Below is a small trained network, with its code and all its weights. Each question gives an input and a class and asks what happens when units are switched off, that is, made to give their printed mean instead of their output.

import numpy as np


def w(rows, s, z=0):
    codes = np.array(rows[::2]) - 128.0
    scale = np.full(codes.shape[1], s)
    scale[-1] = z or s
    return codes * scale


def f(y):
    return y / 2 * (1 + np.tanh(0.7978845608 * (y + 0.044715 * y**3)))


def log_softmax(a):
    a = a - a.max(-1, keepdims=True)
    return a - np.log(np.exp(a).sum(-1, keepdims=True))


def net(x, mask):
    res = np.array(x, float).reshape(1, 5) / 4 @ E
    y = f(res @ A[0][:, :-1].T + A[0][:, -1])
    res = res + np.where(mask, y, B[0][:, -1]) @ B[0][:, :-1]
    return log_softmax(res[-1] @ U[:, :-1].T + U[:, -1])


A, B = {}, {}
E = w([
[129,124,132,129,129],'x0',
[119,76,65,217,49],'x1',
[166,202,208,199,75],'x2',
[13,115,177,125,84],'x3',
[61,163,111,254,199],'x4',
],0.0099)
A[0] = w([
[20,75,215,132,74,89],'N1',
[205,233,219,232,116,126],'N2',
[138,65,87,113,187,119],'N3',
[190,132,169,150,138,153],'N4',
[32,131,171,99,111,82],'N5',
[58,95,96,54,209,119],'N6',
[109,216,163,56,220,87],'N7',
[82,93,154,138,84,141],'N8',
[34,215,124,168,183,114],'N9',
[128,119,80,162,80,62],'N10',
[154,162,166,154,110,80],'N11',
[161,77,181,62,111,92],'N12',
[135,196,146,195,42,155],'N13',
[144,100,129,176,198,152],'N14',
[153,109,138,95,98,90],'N15',
[114,162,151,97,173,74],'N16',
[205,110,112,160,167,76],'N17',
[101,82,98,107,158,117],'N18',
[117,135,101,179,185,117],'N19',
[172,99,80,164,8,69],'N20',
[151,120,63,53,16,115],'N21',
[123,153,185,98,177,94],'N22',
[149,187,198,134,91,105],'N23',
[87,167,77,161,180,97],'N24',
[56,165,126,158,158,239],'N25',
[212,147,77,134,158,64],'N26',
[74,141,167,133,71,79],'N27',
[69,68,192,130,123,254],'N28',
[144,90,166,68,128,108],'N29',
[135,209,106,183,162,167],'N30',
[218,113,194,80,68,176],'N31',
[222,119,147,141,198,155],'N32',
[140,172,226,72,236,122],'N33',
[103,69,37,140,168,159],'N34',
[157,115,110,92,97,58],'N35',
[112,35,113,122,190,66],'N36',
[106,69,72,198,109,94],'N37',
[211,127,46,167,114,125],'N38',
[132,103,118,170,115,93],'N39',
[160,97,134,108,54,90],'N40',
[123,129,164,62,62,170],'N41',
],0.011,0.0098)
B[0] = w([
[139,196,67,67,207,209],'N1',
[62,105,135,90,71,247],'N2',
[46,102,211,85,53,193],'N3',
[122,104,125,80,105,172],'N4',
[149,217,77,29,196,173],'N5',
[80,112,145,90,56,220],'N6',
[71,79,86,197,155,204],'N7',
[123,89,79,97,211,177],'N8',
[145,156,198,137,139,211],'N9',
[11,169,58,194,156,148],'N10',
[1,199,147,105,65,144],'N11',
[114,181,191,116,148,188],'N12',
[67,66,148,85,122,212],'N13',
[180,153,176,112,166,183],'N14',
[103,248,196,200,161,150],'N15',
[30,168,69,236,136,144],'N16',
[108,204,85,81,193,164],'N17',
[42,116,164,121,62,173],'N18',
[144,199,216,125,151,179],'N19',
[60,95,120,164,179,189],'N20',
[139,165,197,175,171,227],'N21',
[38,101,63,224,160,161],'N22',
[29,122,120,62,55,176],'N23',
[151,233,202,121,132,176],'N24',
[197,68,168,116,168,241],'N25',
[100,212,101,57,166,177],'N26',
[121,162,73,80,126,158],'N27',
[224,75,118,85,155,246],'N28',
[101,122,162,149,197,175],'N29',
[160,115,167,110,139,204],'N30',
[143,106,171,151,153,247],'N31',
[170,108,96,48,171,211],'N32',
[95,57,67,209,149,227],'N33',
[91,74,154,105,94,239],'N34',
[88,201,153,132,146,144],'N35',
[22,186,143,81,58,169],'N36',
[74,120,121,216,168,200],'N37',
[122,84,70,67,213,209],'N38',
[80,138,118,126,183,141],'N39',
[90,154,167,166,193,167],'N40',
[131,111,164,149,151,213],'N41',
],0.0071,0.011)
U = w([
[135,177,239,166,178,96],'0',
[59,99,140,64,52,107],'1',
[83,82,46,223,185,117],'2',
[148,154,45,29,201,71],'3',
[156,43,154,107,155,254],'4',
[254,26,128,135,85,173],'5',
[205,118,100,194,41,91],'6',
[133,217,106,155,41,106],'7',
],0.011,0.014)

Each question gives the input, the list of numbers given to net, and the class t.
The units are the neurons (one row each of A and B). Each row of codes is followed by its name. A weight is (code - 128) times the scale printed after its matrix; where a second scale follows, it is the last column's (A, B and U).
mask holds one flag per neuron, in row order. A switched-off neuron (its flag False) gives its mean, the last column of its row in B, instead of its output. The means were averaged over made-up inputs and are rounded, as every weight is.
A unit's drop is (log p(t) with every unit on - log p(t) with that unit switched off) / (log p(t) with every unit on - log p(t) with every unit switched off).
The circuit of an input: a set's keep is (log p(t) with only the set's units on - log p(t) with every unit switched off) / (log p(t) with every unit on - log p(t) with every unit switched off). Starting from the 12 units with the biggest drops (on a tie, the unit counted first), units are removed one at a time, each time the one whose removal leaves the highest keep (on an exact tie, the one counted first), for as long as the keep stays at least 0.8.
units of the circuit, in order: the units of the circuit, biggest drop first
k most important neurons: the k neurons with the biggest drops, biggest first
drop when u is switched off: that unit's drop, to one decimal
input [-1,3,8,-2,6], class 1: units of the circuit, in order => N2
input [-1,3,-7,4,5], class 1: 2 most important neurons => N36; N6
input [-3,-8,-2,8,-2], class 2: 3 most important neurons => N33; N7; N22
input [-1,-7,6,5,-3], class 2: units of the circuit, in order => N33; N22
input [-5,-8,-3,5,-7], class 2: units of the circuit, in order => N33; N7; N22
input [-6,-3,-6,8,3], class 3: 2 most important neurons => N5; N1
input [2,-6,6,-7,1], class 3: 4 most important neurons => N32; N26; N17; N3
input [-4,-7,-3,-8,8], class 0: 2 most important neurons => N19; N24
input [0,-7,8,-7,-3], class 1: 2 most important neurons => N2; N23
input [5,-1,3,6,2], class 3: 2 most important neurons => N1; N5
input [3,-4,1,-7,-3], class 3: 2 most important neurons => N26; N32
input [7,3,5,-8,-7], class 3: 3 most important neurons => N38; N32; N26
input [-4,-4,-5,1,-3], class 1: 2 most important neurons => N6; N25
input [3,-7,3,-1,6], class 2: units of the circuit, in order => N33
input [3,1,6,4,-2], class 1: 2 most important neurons => N23; N2
input [-6,1,-5,0,6], class 0: 2 most important neurons => N24; N19
input [5,-7,4,-1,-6], class 2: drop when N22 is switched off => 0.2
input [7,3,-7,3,-7], class 0: drop when N40 is switched off => 0.1
input [1,-8,2,-5,-7], class 2: drop when N33 is switched off => 0.5
input [-5,-6,-8,3,2], class 1: units of the circuit, in order => N6
input [-6,2,-2,-7,6], class 3: drop when N21 is switched off => 0.3
input [4,-3,6,1,5], class 1: 2 most important neurons => N2; N23
